Here is a tiny trained network, its code and every weight. The questions are about switching its units off for an input and a target symbol, where a switched-off unit gives its printed mean instead of its output.

import numpy as np


def w(rows, s, z=0):
    codes = np.array(rows[::2]) - 128.0
    scale = np.full(codes.shape[1], s)
    scale[-1] = z or s
    return codes * scale


def f(y):
    return np.maximum(y, 0)


def softmax(a):
    e = np.exp(a - a.max(-1, keepdims=True))
    return e / e.sum(-1, keepdims=True)


def log_softmax(a):
    a = a - a.max(-1, keepdims=True)
    return a - np.log(np.exp(a).sum(-1, keepdims=True))


def net(x, mask):
    ids = ['ΓΘαβδηπτ'.index(c) for c in x.split()]
    T = len(ids)
    res = E[ids] + P[:T]
    r = res
    for j in range(2):
        rows = slice(2 * j, 2 * j + 2)
        q, k, v = (r @ M[0][rows].T for M in (Q, K, V))
        z = softmax(np.where(np.tri(T) > 0, q @ k.T / 2**0.5, -1e9)) @ v
        o = O[0][rows]
        res = res + np.where(mask[j], z, o[:, -1]) @ o[:, :-1]
    y = f(res @ A[0][:, :-1].T + A[0][:, -1])
    res = res + np.where(mask[2:6], y, B[0][:, -1]) @ B[0][:, :-1]
    return log_softmax(res[-1] @ U[:, :-1].T + U[:, -1])


Q, K, V, O, A, B = {}, {}, {}, {}, {}, {}
E = w([
[193,3,115,114,157],'Γ',
[106,156,93,100,156],'Θ',
[112,78,130,94,205],'α',
[163,138,106,117,89],'β',
[161,111,195,112,109],'δ',
[173,110,119,162,180],'η',
[163,115,181,109,92],'π',
[149,139,181,130,131],'τ',
],0.022)
P = w([
[120,121,124,184,117],'0',
[109,140,107,66,139],'1',
[97,91,185,63,85],'2',
[102,118,172,179,151],'3',
[162,182,121,52,155],'4',
[154,121,197,55,117],'5',
[150,158,183,176,191],'6',
[187,193,127,8,169],'7',
[166,155,194,19,132],'8',
[138,136,159,167,201],'9',
],0.013)
Q[0] = w([
[164,100,132,105,139],'H0',
[98,109,144,31,107],'H0',
[182,118,125,2,147],'H1',
[193,139,154,117,183],'H1',
],0.015)
K[0] = w([
[190,137,173,112,143],'H0',
[156,190,82,32,170],'H0',
[231,163,81,7,160],'H1',
[178,190,189,104,143],'H1',
],0.011)
V[0] = w([
[162,97,106,164,33],'H0',
[46,133,49,113,156],'H0',
[164,111,255,124,169],'H1',
[160,35,19,124,162],'H1',
],0.0083)
O[0] = w([
[187,173,1,45,99,96],'H0',
[202,9,203,126,202,36],'H0',
[37,64,123,249,44,254],'H1',
[235,224,218,231,73,216],'H1',
],0.0086,0.006)
A[0] = w([
[114,235,7,159,96,182],'N0',
[187,45,112,158,114,148],'N1',
[101,67,254,103,99,171],'N2',
[54,90,58,135,94,7],'N3',
],0.0066,0.0018)
B[0] = w([
[187,40,55,131,122,184],'N0',
[77,192,157,77,127,208],'N1',
[118,103,51,127,198,253],'N2',
[162,157,254,119,103,191],'N3',
],0.0092,0.0076)
U = w([
[223,149,227,183,80,1],'Γ',
[160,160,121,124,210,100],'Θ',
[163,65,106,213,168,99],'α',
[180,185,86,14,130,204],'β',
[36,106,102,126,52,204],'δ',
[179,102,3,190,154,157],'η',
[81,81,109,128,36,137],'π',
[68,123,81,121,80,219],'τ',
],0.0056,0.0033)

Each question gives the input, a string of symbols that net reads in full, and the target symbol t.
The units are the heads (2 rows each of Q, K, V and O) and the neurons (one row each of A and B). Each row of codes is followed by its name. A weight is (code - 128) times the scale printed after its matrix; where a second scale follows, it is the last column's (O, A, B and U).
mask holds one flag per unit, heads first, then neurons. A switched-off unit (its flag False) gives its mean, the last column of its rows in O or B, instead of its output. The means were averaged over made-up inputs and are rounded, as every weight is.
A unit's drop is (log p(t) with every unit on - log p(t) with that unit switched off) / (log p(t) with every unit on - log p(t) with every unit switched off).
The circuit of an input: a set's keep is (log p(t) with only the set's units on - log p(t) with every unit switched off) / (log p(t) with every unit on - log p(t) with every unit switched off). Starting from all 6 units, units are removed one at a time, each time the one whose removal leaves the highest keep (on an exact tie, the one counted first), for as long as the keep stays at least 0.8.
units of the circuit, in order: the units of the circuit, biggest drop first
unit that matters most: the unit with the biggest drop
top k neurons: the k neurons with the biggest drops, biggest first
heads that matter: for each layer, one digit per head in row order, 1 if its drop is at least 0.15 and else 0, layers parted by /
drop when u is switched off: that unit's drop, to one decimal
input η α δ Γ Θ π, target Θ: units of the circuit, in order : H0; N2; H1
input Γ Γ η Γ Γ β δ Θ α, target Θ: units of the circuit, in order : H0; H1
input β α Θ, target α: top neuron : N2
input δ Γ δ π η, target η: units of the circuit, in order : H0; N0
input Γ α π, target α: heads that matter : 10
input α Γ τ α τ α τ τ Γ Γ, target δ: units of the circuit, in order : H1; N1
input β π τ Θ α Γ δ δ α, target δ: heads that matter : 01
input Θ Θ τ, target Θ: units of the circuit, in order : H0; H1; N2
input α Γ Γ τ δ Γ β β δ, target β: heads that matter : 01
input Γ δ β Θ α τ, target α: units of the circuit, in order : H0; N2
input β α β δ Γ Γ α Θ Γ, target Θ: units of the circuit, in order : H0; H1; N1; N2
input δ α δ, target α: heads that matter : 10
input Γ η Θ τ β Γ, target β: heads that matter : 01
input Γ Γ Γ β, target η: heads that matter : 10
input η Γ η π β α, target β: unit that matters most : H1
input α β Θ, target β: drop when N3 is switched off : 0.0
input Γ Θ τ, target Θ: drop when N2 is switched off : 0.4
input β δ Θ Γ β β, target β: drop when H1 is switched off : 1.0
input Γ β Γ η β η, target β: drop when H0 is switched off : 0.2
input Γ δ α Γ Θ, target Θ: top neuron : N0
